[ 20   6  13  -1   0   3  -3 -17   9 -12   9  -1   5   6  13  -9   5  -1
  11   5  -4   7  -3   0   8  -8 -10  -6  -3  24  -2 -20  -6  -4  11 -20
 -15  32 -11 -11   7 -10   6   6  -1 -40  -2 -14   5  -9  -1 -18   7 -15
  10  -8 -23  -5  -3   6] => th & Dl
[-26  -1  -8   5   0  -4  14  16  -9  -4 -14  -3   3 -30   4   9   8  13
  -4 -23   3  -8   5 -22  -8  17  10  11 -10   4  -5 -10  23  -2  -3  -8
 -14  23  -6   4 -20  -6   5   7 -30  -2  -5  30  -4 -21  25  16   0   5
 -12  -9  15  -4  21  -6] => bl & jq
[  6   4  20   9   7  -3  -3 -48   1  -5  -3   0  -2  -1  21  -5  -4   6
   7   7   4  16   5  -1   8   7   0  -9  -9  35  -6 -22   1  -8  -3  -2
 -10  37 -12 -10   9 -16 -13 -14  -1 -11   2   6   0 -15  11 -16  -1  -3
   5   4 -12   1  12 -32] => bl & Dl
[ 22   3   6  -5  -3  16 -11  -4  17 -14  21   5  16  -6  14  -4   0   4
  14   7  -7   6  -9  14  18   5  -5 -26   5  23  14 -27   2   7   8 -15
 -20  22 -15  20   6   3   5  14   3 -13   6 -10   7  -5   3 -25  11 -12
  12  -9 -21  -3  -7  -8] => th & Dl
[  7   4   5   4   1  -7  -3 -14   5  -3  15   6  15  -9  18   4 -11  14
   5  11  11  15   0  -4  20  22   4 -10  -6  30   0 -25  14  -7  -7  -2
 -18  25 -11   5   7   3 -10  -8   7  -7   3  -3   3 -16   8 -19  -2   1
  -4   2  -9   3  12 -18] => bl & Dl
[  8   7  25   3   0   6   4 -33  -1 -13 -20  -2  -3  10  12   2  10  -4
  16   5  -7  -4   8   5 -10  -6 -14  -7  -4  11 -14 -18   4   6  28 -17
 -11  21  -7  -2  -1  -8   6  12 -19 -16   8   3  15  -4  15 -18  -2 -19
   7 -17 -22  -5   1   1] => th & jq
[ 20   7  18  -3  -7  13  -3  -8  18  -6   9   5   3  17   5 -12  -7 -14
  21  14   5  -1  -3   1  24  -1 -12 -10   2  26   2 -29  -6  12  15 -10
 -11  17  -9  10  26  -7   7  10   2 -15  -1 -16   5  -5  -4 -49   0 -17
  13 -11 -31  -1  -5   3] => bg & Dl
[ -7   3  15   4   5   3   1 -11  -9  -3 -23   5  -3 -18   2   5   2  -9
   8  -9  -8  -4   9 -22   0   2  -1  19 -13   4 -10 -28  10   7   4 -14
  -1  27  -1  -1  -1 -12   3   8 -22  -6  -5  19   4 -14  16  -4   0  -9
   9 -12  -3  -5   8  -2] => bl & jq
[  9   5  18   3  -4   6   7  -3  15 -20  12  -8 -10  10  12  -1  15 -10
  12  -6  15  -3   6  14  -8 -22  -8 -15  -2  23 -10 -15 -10   0  12 -28
 -16  32  -2  12  -2 -11  14  24 -18 -12 -15   0   4 -13  -1  -9  12 -28
  11 -18 -22 -18  -6  18] => bg & jq
[ 11   8  12   2   3  -2   8 -14  15  -7   4   3   5 -11  29  -1   7  21
   0   2   6   5   3   7   6   8   0 -17  -6  31   2 -23   4 -13  -4  -2
 -17  24 -11  -1   3  -1  -2  -7   1  -7   0   6   4 -18   9  -6  -2  -2
  -5  -2  -7  -5   5 -14] => bl & Dl
[ 11  11  40  14  -9  -3  -3 -74   1 -21  19   0  -8  11  26 -14   4   2
  20   5  -9  36   0   4  10 -24 -12 -19 -20  49  -5 -22  -4  -8   9 -31
 -26  59  -8 -19  17 -27  -2  -7   0 -25 -12 -16   3 -13  -1 -17  15 -22
  16   4 -29 -19  -3  23] => th & Dl
[ 10  16   6   4   2  -2   1  -8  12 -10   5  10  14  -6  23 -10   2  10
   8   1  15   9  -1   3   7  13  -4 -19 -11  35  -4 -26   2 -13  -1 -14
 -22  43 -11   0   7  -8  -1   2  -5 -14   1  -8   2 -16   6 -27 -10 -12
 -11  -7 -12 -13   8  -5] => bl & Dl
[ 14  11  18  13  -2  -1   9 -41  -2 -12  -3  -4  -3   3  22  -3   2  12
   5  -1   4  22   0   2   3  -8   2 -21  -4  26 -14  -4  -1 -12   6   3
 -13  25  -6  -5   4 -11  -1  -9 -10 -16   3   5  -4 -14  16  -2   4  -7
   2  -1 -10 -13   3   1] => bl & Dl
[ -2  15  11   4   1 -10   5 -25   2  -6   9   0   2  -3  18  -6   3  12
   2   3   4  13   0  -4  13   9   2 -12  -9  43  -9 -24   5 -15  -1  -8
 -24  39 -10 -13   5  -7 -11  -2  -1 -17   0   2  -1 -14   9 -18  -1  -6
 -12   4 -10  -7  15  -4] => bl & Dl
